Below are the code and all the weights of a small trained network. Each question names an input and a class and asks about switching units off, where a switched-off unit gives its printed mean instead of its output.

import numpy as np


def w(rows, s, z=0):
    codes = np.array(rows[::2]) - 128.0
    scale = np.full(codes.shape[1], s)
    scale[-1] = z or s
    return codes * scale


def f(y):
    return np.maximum(y, 0)


def log_softmax(a):
    a = a - a.max(-1, keepdims=True)
    return a - np.log(np.exp(a).sum(-1, keepdims=True))


def net(x, mask):
    res = np.array(x, float).reshape(1, 7) / 4 @ E
    y = f(res @ A[0][:, :-1].T + A[0][:, -1])
    res = res + np.where(mask, y, B[0][:, -1]) @ B[0][:, :-1]
    return log_softmax(res[-1] @ U[:, :-1].T + U[:, -1])


A, B = {}, {}
E = w([
[126,130,131,129,125,129,131,129],'x0',
[127,127,131,129,129,128,129,128],'x1',
[85,131,99,247,101,112,68,128],'x2',
[132,126,129,129,129,126,128,126],'x3',
[114,86,63,174,179,104,228,170],'x4',
[152,37,169,131,101,131,99,205],'x5',
[143,209,148,134,199,114,95,221],'x6',
],0.011)
A[0] = w([
[132,127,112,122,124,125,121,131,103],'neuron 0',
[111,208,92,125,144,116,160,54,54],'neuron 1',
[112,94,77,161,184,116,202,161,70],'neuron 2',
[139,211,149,136,200,110,88,218,38],'neuron 3',
[179,28,174,134,96,117,101,201,74],'neuron 4',
[118,90,68,162,180,93,228,167,103],'neuron 5',
[126,128,125,129,121,127,134,135,78],'neuron 6',
[117,84,114,122,80,146,152,69,39],'neuron 7',
[146,119,149,40,153,137,169,126,43],'neuron 8',
[111,121,127,93,129,117,130,127,41],'neuron 9',
[155,50,154,116,82,120,111,196,45],'neuron 10',
[118,79,111,122,76,142,161,63,23],'neuron 11',
[130,205,137,129,183,128,92,202,12],'neuron 12',
[143,167,182,85,91,148,39,92,69],'neuron 13',
[145,74,145,126,96,128,111,183,38],'neuron 14',
[111,204,96,126,139,117,155,59,39],'neuron 15',
[139,127,142,140,137,142,136,121,108],'neuron 16',
[136,102,102,146,146,125,169,143,2],'neuron 17',
[128,129,134,80,135,137,146,134,30],'neuron 18',
[141,69,156,124,99,116,112,175,40],'neuron 19',
[121,193,94,121,136,109,148,65,41],'neuron 20',
[170,115,152,8,140,142,187,124,68],'neuron 21',
[134,128,113,125,139,126,128,135,59],'neuron 22',
[135,155,156,91,102,144,50,102,66],'neuron 23',
[107,47,109,123,51,153,150,25,100],'neuron 24',
[114,71,116,122,74,135,148,58,67],'neuron 25',
[145,159,136,137,135,141,132,162,32],'neuron 26',
[128,174,110,131,141,104,142,76,45],'neuron 27',
[163,130,155,25,158,144,188,137,71],'neuron 28',
[143,146,145,110,106,132,71,108,60],'neuron 29',
[138,122,123,127,137,120,119,117,92],'neuron 30',
[93,133,117,181,114,126,83,124,18],'neuron 31',
[125,99,76,161,173,119,183,159,44],'neuron 32',
[130,107,89,148,145,116,180,153,24],'neuron 33',
[125,99,143,128,121,135,122,151,63],'neuron 34',
[124,86,131,133,90,128,152,69,57],'neuron 35',
[140,162,173,83,91,152,33,90,86],'neuron 36',
[67,128,96,255,92,107,61,128,14],'neuron 37',
],0.0098,0.0064)
B[0] = w([
[123,131,133,125,124,124,120,130,128],'neuron 0',
[52,85,70,80,196,221,92,102,201],'neuron 1',
[128,94,198,98,43,136,178,101,212],'neuron 2',
[187,189,151,79,188,66,137,232,235],'neuron 3',
[38,124,54,71,207,221,112,75,215],'neuron 4',
[117,82,219,99,25,135,200,100,244],'neuron 5',
[126,123,138,124,126,128,124,120,128],'neuron 6',
[152,160,152,114,163,99,126,189,183],'neuron 7',
[145,139,97,211,112,103,77,105,189],'neuron 8',
[129,123,135,145,120,121,128,135,130],'neuron 9',
[50,139,72,90,184,193,101,86,187],'neuron 10',
[154,174,160,109,168,92,132,190,187],'neuron 11',
[173,179,151,87,188,82,128,210,204],'neuron 12',
[116,69,185,107,48,132,217,100,242],'neuron 13',
[78,132,99,100,171,168,113,100,165],'neuron 14',
[50,82,74,91,191,197,107,101,190],'neuron 15',
[126,128,128,131,132,123,130,127,128],'neuron 16',
[117,131,158,119,86,134,152,110,147],'neuron 17',
[132,143,113,171,115,115,109,128,144],'neuron 18',
[83,146,81,107,173,174,125,98,165],'neuron 19',
[72,90,83,86,181,191,106,102,180],'neuron 20',
[173,139,71,246,108,85,49,75,229],'neuron 21',
[127,128,136,131,120,123,127,132,128],'neuron 22',
[113,87,172,116,58,135,201,113,209],'neuron 23',
[197,212,150,93,191,67,134,241,254],'neuron 24',
[170,182,152,99,177,79,124,201,202],'neuron 25',
[140,123,133,118,134,119,135,149,140],'neuron 26',
[89,97,104,110,161,177,111,116,161],'neuron 27',
[169,131,71,246,97,80,42,79,220],'neuron 28',
[132,101,154,121,93,126,172,115,176],'neuron 29',
[124,131,130,128,129,127,135,132,128],'neuron 30',
[174,122,117,179,112,107,102,112,161],'neuron 31',
[134,105,171,109,70,132,163,99,189],'neuron 32',
[123,116,162,115,76,131,158,113,163],'neuron 33',
[114,137,113,118,147,145,127,115,140],'neuron 34',
[153,162,151,107,160,100,117,185,178],'neuron 35',
[107,65,194,102,33,125,213,108,247],'neuron 36',
[196,129,54,254,97,82,34,49,229],'neuron 37',
],0.0079,0.0096)
U = w([
[126,113,188,100,28,127,209,114,224],'0',
[175,180,150,91,193,71,134,247,171],'1',
[164,140,90,254,104,92,60,82,9],'2',
[56,129,85,74,201,220,114,98,98],'3',
],0.011,0.0015)

Each question gives the input, the list of numbers given to net, and the class t.
The units are the neurons (one row each of A and B). Each row of codes is followed by its name. A weight is (code - 128) times the scale printed after its matrix; where a second scale follows, it is the last column's (A, B and U).
mask holds one flag per neuron, in row order. A switched-off neuron (its flag False) gives its mean, the last column of its row in B, instead of its output. The means were averaged over made-up inputs and are rounded, as every weight is.
A unit's drop is (log p(t) with every unit on - log p(t) with that unit switched off) / (log p(t) with every unit on - log p(t) with every unit switched off).
The circuit of an input: a set's keep is (log p(t) with only the set's units on - log p(t) with every unit switched off) / (log p(t) with every unit on - log p(t) with every unit switched off). Starting from the 12 units with the biggest drops (on a tie, the unit counted first), units are removed one at a time, each time the one whose removal leaves the highest keep (on an exact tie, the one counted first), for as long as the keep stays at least 0.8.
units of the circuit, in order: the units of the circuit, biggest drop first
unit that matters most: the unit with the biggest drop
top k neurons: the k neurons with the biggest drops, biggest first
drop when u is switched off: that unit's drop, to one decimal
input [-6,-6,-6,-6,-5,2,-2], class 2: unit that matters most : neuron 21
input [-6,-8,7,-2,-8,1,-7], class 0: top 3 neurons : [neuron 36; neuron 13; neuron 23]
input [6,-5,-7,-2,5,3,-1], class 2: top 2 neurons : [neuron 21; neuron 28]
input [-3,1,6,3,-6,-5,1], class 0: top 4 neurons : [neuron 36; neuron 13; neuron 21; neuron 28]
input [-6,-1,2,5,-6,-2,6], class 0: top 4 neurons : [neuron 36; neuron 13; neuron 24; neuron 23]
input [8,-2,-7,-3,4,5,6], class 2: top 2 neurons : [neuron 28; neuron 21]
input [-2,-8,-7,-4,-2,3,-7], class 1: top 3 neurons : [neuron 24; neuron 25; neuron 37]
input [0,-2,2,3,0,-4,-4], class 1: top 2 neurons : [neuron 24; neuron 4]
input [-2,-3,3,-7,3,-7,-7], class 1: top 3 neurons : [neuron 24; neuron 25; neuron 11]
input [5,-4,-7,-1,0,-7,2], class 2: top 3 neurons : [neuron 28; neuron 21; neuron 8]
input [-6,-2,0,5,8,-7,5], class 0: top 2 neurons : [neuron 5; neuron 2]
input [-6,-2,-4,6,-5,-4,-6], class 1: top 3 neurons : [neuron 24; neuron 25; neuron 5]
input [7,8,4,2,5,-4,-1], class 0: drop when neuron 28 is switched off : 0.1
input [7,-4,2,-4,-5,7,3], class 3: units of the circuit, in order : [neuron 4]
input [-5,-2,5,3,0,6,-4], class 3: drop when neuron 21 is switched off : 0.2
input [2,1,-4,2,-6,-1,-8], class 1: drop when neuron 24 is switched off : 0.6
input [-7,-1,-6,-7,-1,-5,3], class 2: top 2 neurons : [neuron 28; neuron 21]
